Each row is followed by its class.
[-0.46  1.35 -0.62 -0.36  0.42 -0.04  0.93  0.93 -1.16 -1.87 -0.79  0.67
  0.51 -1.62 -3.06  0.44 -0.13 -1.35 -2.11 -1.40  1.88  2.52  0.45  0.28
 -0.56 -3.34 -1.03  3.54  1.00  1.30 -0.89  2.05 -1.19 -0.22  2.90 -1.89
  0.74  1.68  1.29  3.43 -1.69  3.62 -0.20 -0.08]  X
[-1.12 -0.43 -0.28 -0.02  1.03 -0.38  1.01  0.06 -0.33 -0.10 -1.64  0.81
 -0.51 -1.28  0.05 -1.20 -0.22 -0.57 -1.38  0.10 -0.06  0.30  1.64 -0.12
 -0.58 -2.19 -0.51  1.35  2.06  0.03 -1.24  1.45  0.24 -0.91  1.26  2.31
  0.83  0.01 -0.62  0.91 -1.47  3.30  0.29  1.54]  E
[-1.45  0.93 -0.22 -0.95  0.43 -1.02  0.63  0.68  0.20 -0.74 -1.08 -1.97
 -1.34 -0.13  0.93  1.96 -0.30  0.27 -1.15  0.32 -0.24  1.98  3.17  2.44
  0.13 -1.36 -0.91  0.92  0.25  0.88 -1.03  3.46 -0.50  0.66 -1.02 -0.94
  1.81  0.74 -0.22 -0.36  0.67 -1.05 -0.70 -0.27]  X
[-2.13 -1.83 -0.73  0.36 -0.12  1.09  0.51 -2.41 -2.51  1.22 -0.19  0.65
  1.37 -1.60 -2.18  0.80 -0.89  0.34 -1.38  3.62 -0.24  0.99  1.97  0.82
 -0.95  0.76  0.42  2.94 -0.20  0.16 -2.29 -1.98 -0.39 -1.41 -0.59  1.45
  2.92 -2.23  0.72  0.52 -3.36  3.66  1.79 -1.52]  E
[ 3.28 -3.50  1.60 -2.48 -0.28 -1.61 -0.50 -2.47  1.14  1.76  0.54 -1.13
  0.06 -2.37 -0.41 -0.21 -2.19  2.11 -3.04  1.26  2.21  2.41 -1.22  0.70
 -1.00 -0.03 -1.56 -0.20  0.68 -0.20 -2.59  1.54  1.02 -0.48  3.21 -1.23
  0.07 -0.03 -1.28  1.17 -5.14  0.68  0.69 -0.51]  E
[-0.91  1.28  0.65 -0.78  0.37  1.48 -0.11  1.41 -0.84  2.09  1.76  2.17
 -1.62 -0.34  0.71 -0.13 -0.59 -0.96  3.14  1.77 -1.00 -1.64  0.41  0.63
  1.77  0.16  0.16 -0.73 -0.20 -0.89  2.09  0.72  0.41 -1.35 -0.64  4.52
  0.05 -1.34  1.18 -3.31  3.96  2.83 -1.94 -0.28]  X
[ 0.44 -0.70 -0.66  1.49 -1.25 -2.12 -0.26 -1.90  1.39  3.16 -0.40  1.45
  0.68 -2.46 -1.84 -0.08 -1.30  1.01 -1.88 -0.50  1.87  0.42 -1.53 -2.12
 -0.36  0.15  0.96  1.10 -0.01 -0.27 -0.53 -2.17  0.42 -0.95  1.98  3.50
 -0.29 -1.28 -0.14  1.38 -5.63  3.22  1.58  0.08]  E
[-1.15  0.09  1.79 -0.51  0.28  0.41  0.33  0.51 -1.39  1.02  1.56  2.83
 -1.24 -2.32 -1.21  0.24 -1.35 -0.58  0.02  2.08 -0.44  0.39  1.52  1.06
  1.19 -0.34 -0.97  1.30  1.09 -0.55  0.64 -0.29  0.00  0.07  0.13  2.24
  0.56 -1.10  0.96 -1.04 -0.18  3.01  0.08 -1.18]  X
[-0.32  0.54 -0.10 -1.13  1.83 -1.43  1.46 -0.72 -0.66 -2.10 -1.73 -0.97
  2.54 -1.45  1.20 -0.62 -0.30  0.13 -3.77 -2.23  2.21  1.94  0.71 -1.46
 -0.43 -2.02 -1.72  2.50 -0.50  2.67 -1.62  0.77 -0.18 -1.68  4.68 -2.19
 -0.17  1.79 -0.57  3.94 -3.44  2.79  1.91  1.09]  E
[-1.97 -6.31  0.63 -1.59 -0.21 -2.48  1.09 -2.07  4.50  7.40 -0.26  4.17
  1.03 -5.17  1.80 -0.87 -5.38  1.76 -0.78  5.18  3.69 -0.74  0.18 -0.28
  0.57 -0.43 -0.52  0.64  2.28 -0.13 -3.11  2.14  3.92  1.02  2.38  7.78
  3.21 -2.45 -2.89 -1.52 -7.54  6.17  0.87 -1.44]  E
[-2.10 -2.22 -0.97  0.40  0.40 -1.07  0.07 -0.16  0.74  0.68 -2.65  0.01
  0.88 -1.66 -0.62 -0.13 -0.03  0.61 -2.31  0.82  0.25  0.76  1.77 -0.01
 -0.32 -0.98 -0.52  1.26  0.48  0.91 -1.74  0.94 -0.72 -1.74 -0.49  1.12
  2.16 -0.15  0.08  2.20 -3.28  1.19  0.26  0.10]  E
[ 0.46  3.50 -1.20 -0.38  0.81  0.42  1.35  1.68 -3.88 -4.64 -1.89 -1.78
  0.79 -0.46 -0.95  0.73  0.83 -1.42 -2.28 -1.13 -1.16  3.00  2.49  0.73
 -1.22 -4.25 -2.07  1.65  0.78  0.93 -0.31  4.96 -3.11 -0.78  1.21 -3.23
  1.44  1.98  1.24  2.92  0.46  1.39 -0.71  1.06]  X
[-1.98 -2.26 -0.35  2.49  1.77 -1.98 -0.33 -0.92  1.73  4.08 -2.32  0.19
  0.10 -2.53  0.72 -0.57 -1.09  1.54 -1.20 -0.45  3.83 -0.50  1.33  0.92
 -0.49 -0.65 -0.20  2.74  0.63  1.44 -1.33 -2.67  0.58 -0.20  1.26  1.70
  0.33  0.22 -1.64  3.41 -3.73  2.23 -0.89 -0.09]  E
[-1.42 -0.68 -0.42  0.55  0.00 -1.10 -0.58 -0.92 -0.05  0.30 -1.14 -1.23
  0.19 -0.50 -0.69  0.38 -0.78  0.85 -1.83 -1.95  2.82  2.33 -0.59 -0.78
 -0.69 -1.95 -0.53  1.37 -1.27  0.52 -0.95 -0.45 -1.08 -0.60  1.42  0.51
 -0.17  0.83  0.05  2.45 -3.63  1.20  0.60  0.98]  E
[-0.47  2.74 -0.58  0.38  0.62  0.21  0.11  1.96 -0.07 -1.11 -0.66 -2.08
  0.09 -0.35 -0.91  0.63  0.23  0.12  0.50 -1.29 -0.18  1.72  2.01  1.17
 -0.18 -0.34 -0.99  0.16 -0.16  0.38  0.40  1.18 -1.34  0.06  0.21 -1.03
 -0.01  1.41  0.43  0.92  1.14 -0.88 -1.65  0.54]  X
